Below are the code and all the weights of a small trained network. Each question names an input and a class and asks about switching units off, where a switched-off unit gives its printed mean instead of its output.

import numpy as np


def w(rows, s, z=0):
    codes = np.array(rows[::2]) - 128.0
    scale = np.full(codes.shape[1], s)
    scale[-1] = z or s
    return codes * scale


def norm(h):
    return h / np.sqrt((h * h).mean(-1, keepdims=True) + 1e-5)


def f(y):
    return y / 2 * (1 + np.tanh(0.7978845608 * (y + 0.044715 * y**3)))


def log_softmax(a):
    a = a - a.max(-1, keepdims=True)
    return a - np.log(np.exp(a).sum(-1, keepdims=True))


def net(x, mask):
    res = np.array(x, float).reshape(1, 8) / 4 @ E
    u = 0
    for l in range(2):
        y = f(norm(res) @ A[l][:, :-1].T + A[l][:, -1])
        res = res + np.where(mask[u : u + 15], y, B[l][:, -1]) @ B[l][:, :-1]
        u += 15
    return log_softmax(norm(res)[-1] @ U[:, :-1].T + U[:, -1])


A, B = {}, {}
E = w([
[114,95,187,120,83],'x0',
[113,147,123,101,87],'x1',
[142,74,133,34,3],'x2',
[102,141,143,81,162],'x3',
[147,66,130,18,105],'x4',
[100,174,85,134,181],'x5',
[120,133,49,147,119],'x6',
[76,52,137,138,74],'x7',
],0.005)
A[0] = w([
[124,93,124,102,116,30],'0.n0',
[122,121,82,126,130,147],'0.n1',
[150,123,131,135,247,90],'0.n2',
[133,125,125,123,129,102],'0.n3',
[113,114,79,130,89,172],'0.n4',
[154,181,113,85,132,5],'0.n5',
[84,139,110,114,84,138],'0.n6',
[158,112,127,135,121,135],'0.n7',
[170,92,98,180,104,46],'0.n8',
[152,126,123,126,122,40],'0.n9',
[132,112,154,132,118,57],'0.n10',
[75,132,183,169,137,112],'0.n11',
[160,158,121,105,124,17],'0.n12',
[104,86,126,77,102,45],'0.n13',
[109,171,97,134,91,136],'0.n14',
],0.013,0.0027)
B[0] = w([
[145,103,147,90,83,140],'0.n0',
[115,93,153,153,172,148],'0.n1',
[39,72,119,104,220,254],'0.n2',
[124,138,149,130,123,123],'0.n3',
[86,120,184,101,168,161],'0.n4',
[164,207,61,125,103,148],'0.n5',
[156,121,158,105,165,153],'0.n6',
[89,148,155,100,124,135],'0.n7',
[63,196,170,135,96,141],'0.n8',
[60,146,108,138,95,115],'0.n9',
[171,126,124,117,126,127],'0.n10',
[254,129,127,191,151,182],'0.n11',
[137,147,104,124,119,128],'0.n12',
[190,96,138,92,115,183],'0.n13',
[95,122,143,109,192,154],'0.n14',
],0.0082,0.006)
A[1] = w([
[127,231,101,174,188,53],'1.n0',
[41,63,169,243,94,26],'1.n1',
[198,110,58,98,226,210],'1.n2',
[109,230,90,101,88,196],'1.n3',
[112,89,73,135,84,50],'1.n4',
[158,139,80,49,132,119],'1.n5',
[48,125,150,97,97,96],'1.n6',
[218,168,228,147,108,210],'1.n7',
[133,107,125,168,253,252],'1.n8',
[87,127,25,169,226,75],'1.n9',
[84,123,74,144,136,63],'1.n10',
[174,194,24,86,175,217],'1.n11',
[93,61,144,120,71,20],'1.n12',
[101,123,96,101,148,74],'1.n13',
[71,145,224,169,126,50],'1.n14',
],0.0059,0.0019)
B[1] = w([
[153,51,146,45,131,170],'1.n0',
[149,240,61,141,69,137],'1.n1',
[41,176,210,155,136,206],'1.n2',
[71,155,255,148,161,136],'1.n3',
[124,121,193,84,96,111],'1.n4',
[169,168,185,170,98,147],'1.n5',
[76,72,138,132,109,128],'1.n6',
[63,73,115,173,194,170],'1.n7',
[37,75,94,167,169,255],'1.n8',
[88,13,200,93,106,216],'1.n9',
[156,100,198,143,111,129],'1.n10',
[78,199,200,130,156,176],'1.n11',
[114,118,65,82,102,126],'1.n12',
[132,126,158,166,117,132],'1.n13',
[72,149,74,150,103,132],'1.n14',
],0.0051,0.0061)
U = w([
[131,135,35,108,82,13],'0',
[125,237,176,46,113,149],'1',
[204,12,171,2,36,178],'2',
[211,110,105,230,103,104],'3',
[65,141,136,136,23,45],'4',
[34,67,142,144,232,203],'5',
[172,141,43,89,113,1],'6',
],0.012,0.0063)

Each question gives the input, the list of numbers given to net, and the class t.
The units are the neurons (one row each of A and B). Each row of codes is followed by its name. A weight is (code - 128) times the scale printed after its matrix; where a second scale follows, it is the last column's (A, B and U).
mask holds one flag per neuron, layer by layer. A switched-off neuron (its flag False) gives its mean, the last column of its row in B, instead of its output. The means were averaged over made-up inputs and are rounded, as every weight is.
A unit's drop is (log p(t) with every unit on - log p(t) with that unit switched off) / (log p(t) with every unit on - log p(t) with every unit switched off).
The circuit of an input: a set's keep is (log p(t) with only the set's units on - log p(t) with every unit switched off) / (log p(t) with every unit on - log p(t) with every unit switched off). Starting from the 12 units with the biggest drops (on a tie, the unit counted first), units are removed one at a time, each time the one whose removal leaves the highest keep (on an exact tie, the one counted first), for as long as the keep stays at least 0.8.
circuit, biggest first: the units of the circuit, biggest drop first
top k neurons: the k neurons with the biggest drops, biggest first
k most important neurons of layer l: the k neurons of layer l with the biggest drops, biggest first
drop of u: that unit's drop, to one decimal
input [1,1,-5,-2,-8,3,-2,6], class 3: circuit, biggest first	(0.n11)
input [-4,-4,2,-6,0,1,-7,6], class 2: circuit, biggest first	(1.n8; 0.n2)
input [7,-6,-3,7,-3,-3,0,6], class 3: circuit, biggest first	(0.n2; 0.n11)
input [7,6,-1,2,-6,-4,-3,6], class 3: circuit, biggest first	(0.n11; 0.n2)
input [-2,7,7,7,-4,-6,-5,-7], class 1: circuit, biggest first	(0.n5; 1.n9)
input [-7,2,5,6,-6,-4,1,8], class 2: top 3 neurons	(0.n2; 0.n13; 1.n8)
input [6,-3,-1,-2,1,2,-3,1], class 3: circuit, biggest first	(0.n2; 0.n11)
input [4,6,-6,1,6,-8,-4,-3], class 2: top 2 neurons	(0.n2; 1.n8)
input [0,8,-3,0,5,-4,8,-3], class 1: top 2 neurons	(0.n2; 0.n5)
input [2,-6,1,-8,-1,-4,-1,-6], class 4: top 2 neurons	(0.n8; 0.n11)
input [1,6,-7,-8,-1,-5,-8,2], class 3: top 2 neurons	(0.n2; 0.n11)
input [-7,4,8,7,-8,3,-5,1], class 1: top 2 neurons	(0.n2; 0.n5)
input [8,8,1,-5,0,-2,-3,-8], class 1: top 2 neurons	(1.n9; 1.n8)
input [8,5,-3,-2,-5,-7,5,-6], class 3: circuit, biggest first	(0.n2)
input [8,-8,-7,-2,-1,-3,8,6], class 3: 3 most important neurons of layer 0	(0.n11; 0.n2; 0.n14)
input [7,2,-5,4,7,0,-8,4], class 2: drop of 0.n2	0.1
input [-2,0,1,7,-2,-7,-8,3], class 2: drop of 0.n2	0.2
input [8,-4,-2,-6,2,-1,-1,-3], class 3: drop of 1.n8	0.2
input [5,2,-1,-3,4,3,1,-3], class 1: drop of 0.n5	0.1
input [-3,3,1,1,-2,-4,2,-7], class 1: top neuron	(0.n5)
